[-200  -94   97 -216   56   -1  359   74  176  173  -37  188  178  332
  149  128  -17 -117   -8    1  158 -169   10 -462  124  -31  149 -726
    2   58  -83  178   78  -88  125  133   83 -240  176 -220  206   -8]
Fuv
[ 248   78  168   49  -66 -278   92 -313  -36 -290 -109  192   51  -31
   77  276  -93  144   36  102  -20 -207  279   38   19  179  -41 -572
  -48 -133   -9  112 -165  215   80  194  363   31    7 -186   82  -59]
Metu
[ -62   35 -163  -44 -153  -91  236  -36  -97   97 -105  254  -80  300
  181  121   53   59   57  283  -21  -45  -42  -73   21 -125   -9 -168
  -46 -119   67 -220  214  205  147  -71 -139   56  -17  -92  111  -78]
nage
[-218   12   56 -210   79 -125  143  -11   69  -40  -15  235  199  119
    7  182 -142 -106  165  210  171 -240  117  -65  111 -160  356 -371
  119 -137    9  169  275    1  247  117  347 -151   64 -228  -33 -327]
nure
[ -16 -177  -78 -264  136  115  339  165  164  115 -170   96   82   61
  -47  244  -93  -24  -53   19   58 -227  -14 -223  161   -1   64 -441
 -102 -106  136  273  -43   84  127  108   48  -15   67 -335  372 -101]
fak
[ -33   10 -138  -51 -140 -114  182   56 -139   40 -140  233  -40  286
  205  129  -15  135   56  308   47  -15   16 -170   36  -99  -32 -237
  -22 -121  179 -249  201  191  150  -98 -139   48  -46 -152  109 -117]
Ziz
[  99 -115   97 -228  231  -82  -10 -230  175  141 -224  216  215  -13
 -348  366  -68 -173  125  186 -176   -4  130  140   97  -52   66 -330
  223   -1  140  617 -278   95  130  460  -48    4  -44  193   81 -142]
Fuv
[  -7   18 -167  -40 -125  -78  235   32 -132   38  -66  184 -103  226
  171   93   60  146   35  295   14  -34  -39  -81   18  -94  -44 -176
  -80 -103   81 -259  140  133  168  -95 -153   74    4 -178  123 -121]
Metu
[  35  -44 -201 -157  250  -48   -1 -176  198   54  294  129  197 -247
  -47  188   47  107 -163  121  182 -112  145 -176  140   59  249 -544
  -84   40  159  606 -123   48   11   36   71 -161  -95  142  -34 -468]
fak
[ -89   44 -135  -20 -110  -72  158  -31 -140   38  -93  232 -154  209
  214   70   49  208   35  293   55  -32  -43 -116    8  -64  -12 -225
  -85  -82  185 -188  158  132  202  -78 -141   78  -32  -47  149 -148]
Fuv
[ 183 -156  -27  170 -195   51  465 -132   21   15 -277  113  466   80
    5   46  -24   89   61  207 -200 -268  -88  -28  107 -188  339 -334
  277  198  174 -134  -70  457  -57  223  212 -334   57  109  223  -15]
fene
[-268  120 -137 -239  -96   51   66   84  -51  420  295  -93 -291  -37
   42   23  149  332   -9  182  120 -468 -111 -270  -74   81  254 -583
  -57   71  123  450   33   32  -37  277  130 -317   95  -72   33   39]
milir
[ -59   40 -152  -21 -133  -93  225   -9 -125   31 -118  254 -148  280
  206   96   68  146   48  300   73  -24  -12 -120   35  -80  -20 -210
  -61 -120  139 -202  135  180  196 -100 -205   88  -43 -103  147 -118]
Fuv
[  -6  -39 -286  207  -24   87   49 -503  -78   76  -87   -6  232  -51
  109  110  -67  180   63  237  -95 -368  -73  160  158 -275  357    4
  239  169  278 -106  -64  196  -68  226  133 -134    1  267  540 -304]
pifip
[ -18   25 -189  -31 -179 -117  258   -5 -106   69  -79  246  -65  258
  128   36   88  107   61  318  -13  -48  -32  -66   24 -148   57 -196
  -48  -82  128 -268  146  174  205  -67 -186   88  -12 -165  108 -143]
Metu
[ -78   18 -163  -68 -165 -115  198  -24 -171   56  -75  224 -121  246
  205   85   25  118   63  310    2  -74  -21 -130   42  -78  -10 -212
 -108  -78  112 -216  137  213  144 -105 -170   49  -33 -109   85 -124]
Metu
[ 170 -350  -17  -48  -32   96  204   21 -104  -28 -575  -91  227   81
   16  330  -42  115  -14 -268  -37 -112  147  166  157 -114  -63 -327
  287 -286  170 -146    3  223   17   65  241  333 -184  130  435  118]
Metu
[ 149 -180  -11 -113  315  -43  -68 -119  272   99  215   -3  106 -210
 -169  138  259  170 -118  -55  140  -83  318  107 -143  160    9 -552
  161 -192  431  899   65 -147  225   52  388  261 -106   47 -159 -170]
pifip
[  41 -171    1 -301  148 -226   49 -274   81  -31 -108  160    3   52
   -5  332 -105 -156 -288   -4   63 -137  -94  -66 -135   45   57 -442
 -120 -175 -132  281  251  216   33  164  235   17 -110 -512   -9 -291]
Fuv
[ -51   36 -125  -34 -176 -156  211  -35 -122   90 -146  278  -61  227
  181   68   38   81   53  273  -20   10  -55 -117   14 -104   14 -258
 -115  -94  162 -184  179  181  220 -105 -136   69  -36 -138  102 -113]
nage
[ -27   34  -88  -30 -128  -84  230   24 -161   -8 -184  250 -118  235
  178  138   29  118   83  313   57   10    5  -95   35  -51  -89 -193
  -50 -135  166 -187  140  142  236 -119 -183  104  -39 -149  162 -134]
Fuv
[-123 -156 -265 -389  163  -78   12 -336  162  430   -1  351 -268  390
   41   44   33 -106 -311  187 -233 -169 -205 -140  293 -219   88 -493
 -189  -11    3  190  -36  275   52  193 -290  216   45  259  226 -128]
gopur
[ -67   39 -158  -16 -154  -93  207  -36 -170   13 -108  247 -162  245
  188   89   87  119   72  322   11  -14    7  -63   48  -92    3 -155
  -30  -89  119 -207  127  181  179  -76 -196   93   -4  -34  153 -154]
Fuv
[ -42 -278  167 -161  -26 -256  154 -217   53 -320 -261  217  289  249
   18 -140  191   10  232  -93   68 -116  317   81  101 -116  236 -609
  162  -38  127  169  -89 -259  323  159  352  171  -76 -439  450 -281]
milir
[-165 -110 -269 -150 -123   19  228 -575   -4  143  136  -49  208  -77
  -72  -61  -76  163   56   70 -368 -281   36  186   89 -214  244 -100
   45  111 -222  193 -212  305 -420  209   79 -481   60  407  165  115]
fak
[-182 -151 -178 -240  -94  -78 -133   75 -122  505  269 -124 -348  106
   52  104   71   10 -349  107 -187 -215 -592 -172   79 -564  -58 -270
 -376  -30  -57 -485  552  246  133   -3  -19   66  184  -29 -103  -56]
gopur
[-148 -164  167 -491  302  -81  -45 -365  305  105 -108  300   97   95
 -247  128   19 -210 -146 -227  -59 -132  -29   12  196   79   10 -671
 -173   11   51  581 -136    6  122  188  -43   68 -141   86 -221 -447]
fak
[ -61  -16 -148  -69 -147 -103  204  -50 -162   68 -133  257  -88  271
  163  137   56   86   44  316  -38  -47  -41  -96   35 -104  -57 -210
  -75  -80  129 -254  151  208  156  -59 -193   94  -57  -99  160 -133]
Metu
[ 346 -147  240 -112  -13 -307   84   20   89 -383 -182  170  479    5
 -250   70 -196 -382  230  128 -119  -76  257  305 -157 -287   38 -110
  317 -145 -244  -23 -109 -111  117  307  189  -24  -57 -559   86 -117]
fene
[-251  477  203  -81  -90 -244   19 -137   77  295 -370  260  -10  -39
 -126 -128   46 -279  231  -20  -47    0 -174  -35  -55  -91  365 -256
  134  234   52  541 -267   72  258  231 -128 -118  -16 -323   76 -139]
fene
[-117 -122    8 -292  291  -59  196   35   77   40  -75   -4   -7  184
  -12  159  -33   54 -278  -28  178 -211 -164 -204  234 -218    6 -432
  -81 -164  142  -99  -38   75  143  -82   93   85  -60 -422  357 -116]
milir
[  -9   27 -136  -32 -174  -82  201   29 -104   70 -101  226  -53  257
  164  107   66   41   47  293  -15  -24   -8  -62   50  -96  -15 -183
   -4 -135  119 -247  221  228  149  -54 -159  112  -29  -24   60 -134]
nure
[ -33   41 -192  -28 -170 -144  245   -5 -126  113 -111  231 -131  250
  139   93   71   97   19  296   -6  -11  -53  -80   46 -114  -41 -139
  -95 -155  121 -199  180  246  190 -113 -214  101  -27 -170  106  -85]
nage
[ -58  -49 -150  -52 -154 -105  195  -21 -161   60 -158  238  -44  266
  178  135   50  103   76  285    2  -51   -1 -107   44 -107    1 -211
  -31 -105  125 -200  183  223  170  -62 -149  113  -70  -58  130 -123]
Metu
[ -74 -441 -320 -359   -9 -187   39  -94  -73  438 -280  228 -252  367
 -159  396  118 -294  -54  169 -176  -88 -132  123  233 -310  163  -46
  -29 -198 -303  139  295  588   71  291 -112  174 -164 -274   30   26]
Metu
[ -90   44 -180  -38 -174 -132  176  -48 -187  110  -99  262 -134  235
  164   95   72   84   26  297  -18  -35 -102 -105   23 -133    6 -185
 -105  -79  135 -224  172  214  183  -92 -218  100  -57  -94  133 -143]
nage
[ -34  -48 -165  -24 -140 -147  194  -50 -129   40 -136  243  -77  215
  189  108  109  127  106  288   -3   20   51  -40   36 -122   -1 -191
  -35 -127  158 -164  166  199  216  -77 -117  139  -58  -49  122 -148]
fene
[-190 -200    0 -254  111  115  -12  -57  197  133   92   13  118   41
 -169  111  -92  -17   50  -52    4 -354  -34  -27   12 -269  358 -396
   71   55 -206  484  -65  -83 -101  303  325 -294   22  123  140   78]
Ziz
[ -60   30 -126  -43 -160 -135  191   -6 -161   62 -115  247  -67  236
  177  109   61   88   72  249   13  -10  -11 -116   31  -87   11 -234
  -80 -117  142 -182  194  165  208 -102 -116  121  -52 -147  129 -104]
nage
[ -49   30 -113  -49 -122  -93  190   -7 -149   20 -122  240 -138  227
  157   98   77  112  102  272   15  -13   -7  -71   31  -52  -27 -195
  -60  -82  114 -144   75  151  191  -40 -204   91  -36 -122  116 -129]
Fuv
[ -67   67 -112  -23 -155 -163  196   -9 -164   12 -155  291 -128  228
  170  109  106   77   71  328   45   41    9 -129    5  -12   -6 -205
  -27  -87  101 -192  130  157  202  -48 -195   89  -56 -114   96 -185]
milir
[-422 -126   78 -214  177  258  385 -138   27  182 -317  -17  -54   63
   87   22  190   97   35 -162  172 -111 -322 -123  307  -51  265 -464
  -55  162  -41   58 -268 -159  288  -71   52  -39   -2  118  449 -148]
milir
[ -46   37 -117  -28 -163 -112  242  -27 -149   42 -164  260  -84  235
  180  130   75  124   83  318   15  -23    1 -101    5  -52  -10 -238
  -14 -116  134 -215  148  181  186  -53 -159   86  -55  -46   92 -143]
milir
[ -36   29 -177  -39 -148 -106  182  -65 -119   68 -170  258 -120  274
  199   81   75  139   43  278  -17  -35  -70  -38   48  -91  -25 -202
  -68 -144  155 -286  143  196  199  -90 -195  163  -82   11  106 -161]
Metu
[ -64  -31 -160  -55 -132 -108  188    6 -175   87 -159  243 -152  258
  155  192   53  127   41  317   26  -89  -46 -111   43 -111  -43 -183
  -97 -158  127 -200  233  216  197  -88 -159  111  -68 -152  143 -105]
pifip
[-257 -237  -63 -227  153  -14  186   -6  -71  108   20   44 -107  -59
    8  160   48  164  -48  -59  107  -94  -93 -117  152 -282  314 -427
 -239 -106 -100  318  101   96  247 -113  349   23  166 -228   83   34]
gopur
[ -67   -1  215   -5   49   27  271 -150  -90  -63 -219  158  378 -188
  -10  387 -120   14   48   27  159  103  -27  -68  -64  214   25 -564
    2   28  380  279  356  -22  427   10  393   67  -62 -471   70 -470]
Fuv
[ -40   -6 -114  -34 -142 -125  179   77 -145   28 -137  238 -119  214
  183   84   67   95   81  255    0    5  -14  -94   35  -80  -20 -218
  -86 -101  105 -178  144  132  210  -83 -130  126  -43 -107   33 -141]
gopur
[ -81 -191 -157   19  -21  -31  121 -137    7  245 -107   63  104 -228
  -41   88  170  231   94  160  -73   31  134  -54  141 -203  258 -481
   84  122  328  470 -345  134  104  106  -32 -160   14  622  245  -22]
Fuv
[   2 -276   47 -259   21 -156  149 -111   60  -94    1  197  313  267
 -108  139 -110   23   24   43 -177 -302  122 -100  153 -120  189 -478
  -57  -59  -48  208  271   28   -5  198  437 -111  -38 -314   88 -178]
Metu
[ -80   97 -156  -15  -74  -28  215 -304   52  147   -6  232  290  152
  110  219   78    2    9  170   30 -175  211 -117  140 -147  203 -412
  213   65  144  109  171  290  -64  109   79 -187   81   -2  263 -179]
pifip
[ 244  -67 -141  185 -166  105  403    7   43   72 -325   49  383  158
  -90  259 -221  251   16   97 -263 -370  -83   30  198 -158    5 -219
  244  -46  128  -90  124  366 -202  364  266 -368   99  -48  338    9]
fene
[ -67    6 -135  -53 -150 -157  166   -8 -124   77 -143  279 -121  270
  154  101   94   27   74  316  -15   16  -16  -74    6 -116  -53 -196
  -33 -108  106 -199  150  187  233  -62 -213  155  -64  -62   97 -129]
Metu
[ 342 -187   68   65  -78   64  338  303    4 -118 -358  -17  312   -1
 -145   24 -154  -12  -96   73  171  -91  -17   74  183   26 -160 -287
  330 -145  105 -304   16  -25  191  134   76 -110   43 -382  265 -140]
fene
[ -52   15 -135  -57 -132 -136  215  -59 -100   63 -163  286  -73  269
  189  126   65  106   28  277    9  -21  -70 -106    1  -99  -10 -273
  -87 -117  146 -217  228  204  230  -67 -156   93  -35 -111   68 -217]
fak
[ -71   80 -106    4 -173 -132  202  -21 -112   40 -154  285  -26  243
  188   66   49   94   80  276   16   15  -62 -137    1 -111   33 -251
  -48  -65  195 -228  159  183  221 -102 -160   74  -41 -123   84 -177]
Ziz
[ -44   22 -164    7 -167 -137  214  -45 -163   10 -140  253 -130  266
  201   95   79  162  101  293   15   13   38  -39   34 -106   28 -201
  -32 -111  124 -151  153  182  204  -61 -129  110  -37 -120  155 -137]
Fuv
[ -15    7 -135  -73 -153  -95  227    7 -124   58  -98  230  -96  270
  159   66   68  110   50  297  -29  -32  -20  -93   38 -103  -13 -211
 -100  -91  130 -251  133  158  178  -94 -173  110  -13 -149  127  -94]
Metu
[ 192   46  239  -79  -45 -145  315  234  271   -7 -357  391  317  216
 -184  141  146 -200  194  -99 -101  114  152 -165 -116   52   70 -624
  140  -11   94  250  -91 -219  223  332  -23  -66  202 -298 -113 -112]
milir
[ -68  -92 -204 -252   68 -104   30 -118 -126  307  -21  235 -350  161
   86  535  -90   15 -207  498  -24 -339 -249 -267  -50  -99   24 -390
 -223 -115   28  233  210  252   75  140  -28   19 -148  -60  263 -175]
Metu
[ -62 -104  200  -24  174  -48  140   34  266  304 -362   38   38 -179
 -354  183  210   64   96  -25  -76   37 -176  -25   34  -91  136 -419
   31  178  173  541 -242 -101  390  382  173 -163   58  -72  179  -34]
Fuv
[ -73  325 -185  128 -240 -152  434  -85    6  236 -133  182  148  236
  -42  -19   94  131  -80  184    6 -300  -78 -244   39   47  117 -372
  282  100  208   28   40  223  -50  221 -111 -332  -21 -342  284 -192]
Metu
[-162 -318   96 -415  459   19  -17 -141  232  389 -334  271 -133 -183
 -262  568   44  -86 -178  -35 -126 -124 -272 -214  -44  -29 -170 -566
 -374  -12  193  451 -146  -96  242  177  -71   48 -207  158   87 -189]
pifip
[ -25   11 -180  -15 -170 -136  166  -40 -152   67  -96  236 -101  215
  198   97  120  127   63  283   17  -13   11  -60   34  -91   31 -227
  -66 -124  180 -164  172  230  205  -89 -143  147  -76  -75  110 -149]
fak
[  12   59   -4   54  -72 -122  291  188  -76  154 -269  140  216  176
  407   68  -94   26 -203 -134  175 -118 -134 -432   23   83   25 -681
   16 -153  286 -134  135  170   14 -164  117  -17 -198 -343  161   18]
milir
[ -37   13 -112  -24 -191 -110  186    7 -162   24 -145  220 -101  244
  183  105   75  110  110  277   27   -1  -11  -63   27 -102   -7 -161
  -56 -115   97 -211  178  194  187  -86 -126  103  -72 -123  136  -88]
fene
[  24  -63 -271  -59   76  -34 -184   61  141  343  163   70  -50   19
  -10  144  269  295  305  117  -30 -130   85  138 -108 -383  404 -202
  125 -218    7  796  244 -174  203  224  237   36  205  362 -195  -55]
nage
[ -75 -186   -5  -45   43 -199   51 -191  207  113 -402  242  374  146
  170  243  167 -105  108  -49   56   69   67  -14    2 -291  204 -458
  202 -249  229  106  173  142  301  102  163  289 -193  168  289 -149]
Ziz
[ -55   30 -162  -63 -178  -82  247   10 -158   81 -207  256  -63  310
  164   88   20  114   84  267  -39  -53  -21  -87   83 -115   32 -184
  -33 -104  122 -230  150  236  132  -86 -147   79  -70 -141  176  -57]
Metu
[  -4   62 -176  -14 -203 -146  194  -46 -148   77  -56  229  -90  246
  166   62   86  129   75  290  -69    1  -16  -63   16 -147   30 -161
 -101  -93  119 -186  176  205  154 -111 -146   97  -19 -116  101  -72]
nage
[  66   -7  -13  -41  -38  -25  314   23   59  -59   20  235  246  303
   80  210  -44 -160   73  155   78 -322  139 -127  198  103  270 -352
  150 -177  -31  112  159   76   20  142  241  -10  -53 -184   74 -134]
gopur
[ -86   18 -160  -35 -171  -79  235   22 -147   32 -130  240 -114  295
  201  120   59  106   52  307   59  -25  -13 -133   83  -73   -8 -202
  -63 -123  130 -291  222  173  194  -92 -154  101  -34 -120  193 -166]
nure
[ 259  330 -135 -115   11  265  269 -330   40  106  140  130  360  -24
   52  246  -24  183 -139  191 -142 -317 -101   87   65 -107  327 -110
   80 -109    1  132  485  386 -265 -110  416 -217  155 -263    8 -153]
Ziz
[ -65   51 -142   -9 -177 -129  253  -78 -141    6  -92  289  -95  234
  152   83   71  106   74  335   37  -28  -32  -76   28  -78   42 -244
  -52  -61  119 -174  164  168  226  -50 -120   32   -3 -160  128 -219]
fene
[ -56  -17 -181  -19 -151  -79  206   -5 -158   23 -190  264 -131  310
  231   98   73   85   65  272   39   -9    8  -83  105  -93    6 -178
  -37 -126  136 -295   94  237  163 -105 -213  166  -92  -21  207 -105]
nure
[ -46  -21 -153  -44 -125 -118  180  -31  -96   80 -136  270 -124  228
  185  141  137  117   58  314   21   40  -23  -90   12  -77  -22 -238
  -86 -130  156 -175  165  164  225  -58 -186  132  -60   -7   76 -171]
milir
[  -3  -19 -170  -11 -201 -112  192   31 -161   49 -122  219  -49  287
  186  102   71  126   98  282  -17  -42  -11 -101   43 -106   -4 -202
  -37 -124  153 -268  172  231  160  -72 -149  108  -56  -66   94  -71]
Metu
[ -65   26 -126  -51 -105 -137  148   19 -107   11  -74  245 -129  231
  212   67   35   63   64  255   23   20   20  -91   64  -95   21 -201
 -129 -110  110 -208  145  127  207  -96 -128  139  -14 -146   93 -174]
nure
[ -35 -349 -342 -140  184 -120  255  -14  240  306 -131   77  -97  149
 -128   77  160   75 -340 -119  -49 -210 -142   39  174 -163   82 -269
  -71 -241    7  -13   60   94   89  142  -19  194 -240  -88  165 -187]
Metu
[ -82    7 -108  -67 -102 -131  198  -35  -98   34 -131  248  -98  217
  173   92   98   91   77  270   24   12   10  -59   36  -45   18 -226
  -57 -111  112 -111  162  147  237  -75 -124   99  -30  -46   36 -215]
fak
[  -1  125   15  -30  144  -91   38 -217  126  -77 -128  148   -1   33
 -125  284  197  134  141   24   85  -66  153  311  -76  -90  163 -274
  219 -175  125  368  -54   30  204  247  269  146  -20  -99   70 -207]
nure
[-129   65  142 -219   73  144  299  401    6  316 -345  151  159  392
  212  111 -247 -173 -244   -7  -48 -257 -412 -595  210  -44   56 -397
  -42  267  -33 -363  143  112 -181   15 -165 -337 -136 -241  166 -104]
Fuv
[  33   45  256 -286  219   61  350 -220  184 -379 -247  332  402  134
 -233   67 -102 -304  212   41  163 -274  222  180  297   55  242 -333
  301  -19 -229  290 -466    9  131  239   66 -118   42 -445  321 -246]
fak
